Below is a small trained network, with its code and all its weights. Each question gives an input and a target symbol and asks what happens when units are switched off, that is, made to give their printed mean instead of their output.

import numpy as np


def w(rows, s, z=0):
    codes = np.array(rows[::2]) - 128.0
    scale = np.full(codes.shape[1], s)
    scale[-1] = z or s
    return codes * scale


def f(y):
    return np.maximum(y, 0)


def softmax(a):
    e = np.exp(a - a.max(-1, keepdims=True))
    return e / e.sum(-1, keepdims=True)


def log_softmax(a):
    a = a - a.max(-1, keepdims=True)
    return a - np.log(np.exp(a).sum(-1, keepdims=True))


def net(x, mask):
    ids = ['ΔΞΣαβγζθμπτφψω'.index(c) for c in x.split()]
    T = len(ids)
    res = E[ids] + P[:T]
    u = 0
    for l in range(2):
        r = res
        for j in range(3):
            rows = slice(2 * j, 2 * j + 2)
            q, k, v = (r @ M[l][rows].T for M in (Q, K, V))
            z = softmax(np.where(np.tri(T) > 0, q @ k.T / 2**0.5, -1e9)) @ v
            o = O[l][rows]
            res = res + np.where(mask[u + j], z, o[:, -1]) @ o[:, :-1]
        u += 3
        y = f(res @ A[l][:, :-1].T + A[l][:, -1])
        res = res + np.where(mask[u : u + 4], y, B[l][:, -1]) @ B[l][:, :-1]
        u += 4
    return log_softmax(res[-1] @ U[:, :-1].T + U[:, -1])


Q, K, V, O, A, B = {}, {}, {}, {}, {}, {}
E = w([
[150,133,136,80],'Δ',
[201,117,153,46],'Ξ',
[129,139,114,88],'Σ',
[180,149,124,91],'α',
[164,124,140,90],'β',
[165,115,133,188],'γ',
[181,113,187,122],'ζ',
[113,151,159,84],'θ',
[148,204,105,89],'μ',
[177,109,208,228],'π',
[121,94,130,85],'τ',
[21,163,125,98],'φ',
[171,91,184,145],'ψ',
[136,119,252,154],'ω',
],0.014)
P = w([
[194,154,117,177],'0',
[102,198,118,84],'1',
[134,86,220,2],'2',
[147,159,142,208],'3',
[143,202,169,165],'4',
[145,58,228,19],'5',
],0.0097)
Q[0] = w([
[109,81,82,121],'0.h0',
[8,199,139,191],'0.h0',
[165,235,109,104],'0.h1',
[109,166,230,145],'0.h1',
[64,91,176,100],'0.h2',
[88,117,28,223],'0.h2',
],0.012)
K[0] = w([
[128,165,115,84],'0.h0',
[4,121,179,110],'0.h0',
[134,178,65,187],'0.h1',
[160,159,173,183],'0.h1',
[113,132,91,157],'0.h2',
[61,145,193,140],'0.h2',
],0.017)
V[0] = w([
[41,190,203,186],'0.h0',
[170,32,161,128],'0.h0',
[251,81,178,66],'0.h1',
[76,129,191,99],'0.h1',
[148,154,52,251],'0.h2',
[189,175,192,32],'0.h2',
],0.011)
O[0] = w([
[214,152,200,140,143],'0.h0',
[2,132,100,41,116],'0.h0',
[20,120,106,101,229],'0.h1',
[180,132,166,32,113],'0.h1',
[245,64,137,117,120],'0.h2',
[76,93,144,188,253],'0.h2',
],0.0087,0.0079)
A[0] = w([
[178,13,115,15,4],'0.n0',
[67,254,191,128,105],'0.n1',
[209,69,183,117,120],'0.n2',
[215,228,142,98,104],'0.n3',
],0.0084,0.0028)
B[0] = w([
[167,186,177,192,194],'0.n0',
[254,106,149,136,254],'0.n1',
[99,47,96,91,193],'0.n2',
[168,110,70,35,175],'0.n3',
],0.0087,0.007)
Q[1] = w([
[143,158,95,134],'1.h0',
[149,149,133,69],'1.h0',
[152,195,149,252],'1.h1',
[110,151,53,141],'1.h1',
[79,107,144,61],'1.h2',
[104,166,128,200],'1.h2',
],0.014)
K[1] = w([
[110,79,153,159],'1.h0',
[143,111,117,56],'1.h0',
[148,247,181,216],'1.h1',
[87,180,114,79],'1.h1',
[103,68,55,80],'1.h2',
[118,179,123,203],'1.h2',
],0.012)
V[1] = w([
[136,84,92,214],'1.h0',
[109,142,101,144],'1.h0',
[166,90,12,166],'1.h1',
[125,5,174,136],'1.h1',
[84,92,49,142],'1.h2',
[118,87,169,199],'1.h2',
],0.016)
O[1] = w([
[169,189,106,13,180],'1.h0',
[166,160,136,134,102],'1.h0',
[184,222,161,166,155],'1.h1',
[117,136,207,2,255],'1.h1',
[59,180,68,119,79],'1.h2',
[172,151,74,72,205],'1.h2',
],0.0098,0.0089)
A[1] = w([
[187,120,184,127,148],'1.n0',
[140,255,152,151,120],'1.n1',
[81,74,214,148,27],'1.n2',
[69,128,178,128,2],'1.n3',
],0.0094,0.0023)
B[1] = w([
[37,128,186,135,253],'1.n0',
[146,57,79,185,217],'1.n1',
[146,141,1,205,216],'1.n2',
[181,235,95,122,175],'1.n3',
],0.0088,0.015)
U = w([
[107,74,106,138,131],'Δ',
[74,167,127,123,3],'Ξ',
[132,131,119,146,105],'Σ',
[132,123,97,135,94],'α',
[103,127,127,143,113],'β',
[189,155,94,83,97],'γ',
[110,100,115,113,141],'ζ',
[122,77,158,140,219],'θ',
[200,151,144,199,146],'μ',
[146,96,170,68,139],'π',
[109,133,138,138,199],'τ',
[149,120,229,171,67],'φ',
[107,171,187,130,191],'ψ',
[136,1,129,118,119],'ω',
],0.008,0.0048)

Each question gives the input, a string of symbols that net reads in full, and the target symbol t.
The units are the heads (2 rows each of Q, K, V and O) and the neurons (one row each of A and B). Each row of codes is followed by its name. A weight is (code - 128) times the scale printed after its matrix; where a second scale follows, it is the last column's (O, A, B and U).
mask holds one flag per unit, layer by layer, with each layer's heads first. A switched-off unit (its flag False) gives its mean, the last column of its rows in O or B, instead of its output. The means were averaged over made-up inputs and are rounded, as every weight is.
A unit's drop is (log p(t) with every unit on - log p(t) with that unit switched off) / (log p(t) with every unit on - log p(t) with every unit switched off).
The circuit of an input: a set's keep is (log p(t) with only the set's units on - log p(t) with every unit switched off) / (log p(t) with every unit on - log p(t) with every unit switched off). Starting from the 12 units with the biggest drops (on a tie, the unit counted first), units are removed one at a time, each time the one whose removal leaves the highest keep (on an exact tie, the one counted first), for as long as the keep stays at least 0.8.
circuit, biggest first: the units of the circuit, biggest drop first
most important unit: the unit with the biggest drop
k most important neurons: the k neurons with the biggest drops, biggest first
k most important neurons of layer l: the k neurons of layer l with the biggest drops, biggest first
heads that matter: for each layer, one digit per head in row order, 1 if its drop is at least 0.15 and else 0, layers parted by /
input μ μ μ μ θ, target μ: most important unit -> 1.h1
input π π θ, target ψ: circuit, biggest first -> (0.n0; 0.h2; 1.h1; 1.n0)
input φ β ζ, target μ: 3 most important neurons -> (0.n3; 0.n2; 1.n2)
input π γ Σ, target ψ: circuit, biggest first -> (0.n0; 0.h2; 1.h1; 1.n0)
input θ π π γ α α, target ω: circuit, biggest first -> (1.h1; 1.h0)
input φ μ π γ ω φ, target μ: heads that matter -> 110 / 101
input μ α ζ μ, target μ: heads that matter -> 010 / 010
input μ π Ξ, target π: circuit, biggest first -> (1.h1; 0.h2)
input φ Σ Ξ, target μ: heads that matter -> 010 / 111
input θ γ μ μ θ, target μ: circuit, biggest first -> (1.h1; 0.h1)
input θ γ π, target ω: heads that matter -> 110 / 011
input Ξ Δ γ, target Ξ: circuit, biggest first -> (0.h0; 1.h2; 0.h1)
input μ μ Σ, target π: heads that matter -> 111 / 110
input θ γ θ, target ω: circuit, biggest first -> (1.h1)
input γ β ω, target φ: 2 most important neurons of layer 0 -> (0.n0; 0.n2)
input μ ω φ γ τ γ, target π: 2 most important neurons of layer 1 -> (1.n1; 1.n3)
input ζ μ Ξ α φ, target φ: heads that matter -> 100 / 001
input π φ α θ Σ Δ, target ψ: circuit, biggest first -> (0.h2; 1.h1; 0.n2; 1.n0)
input θ μ Σ π θ, target π: heads that matter -> 001 / 011
input γ ψ ψ, target φ: most important unit -> 0.n0
input μ μ φ φ γ, target φ: heads that matter -> 101 / 001
input μ τ Δ γ, target γ: circuit, biggest first -> (1.h0; 1.h2)
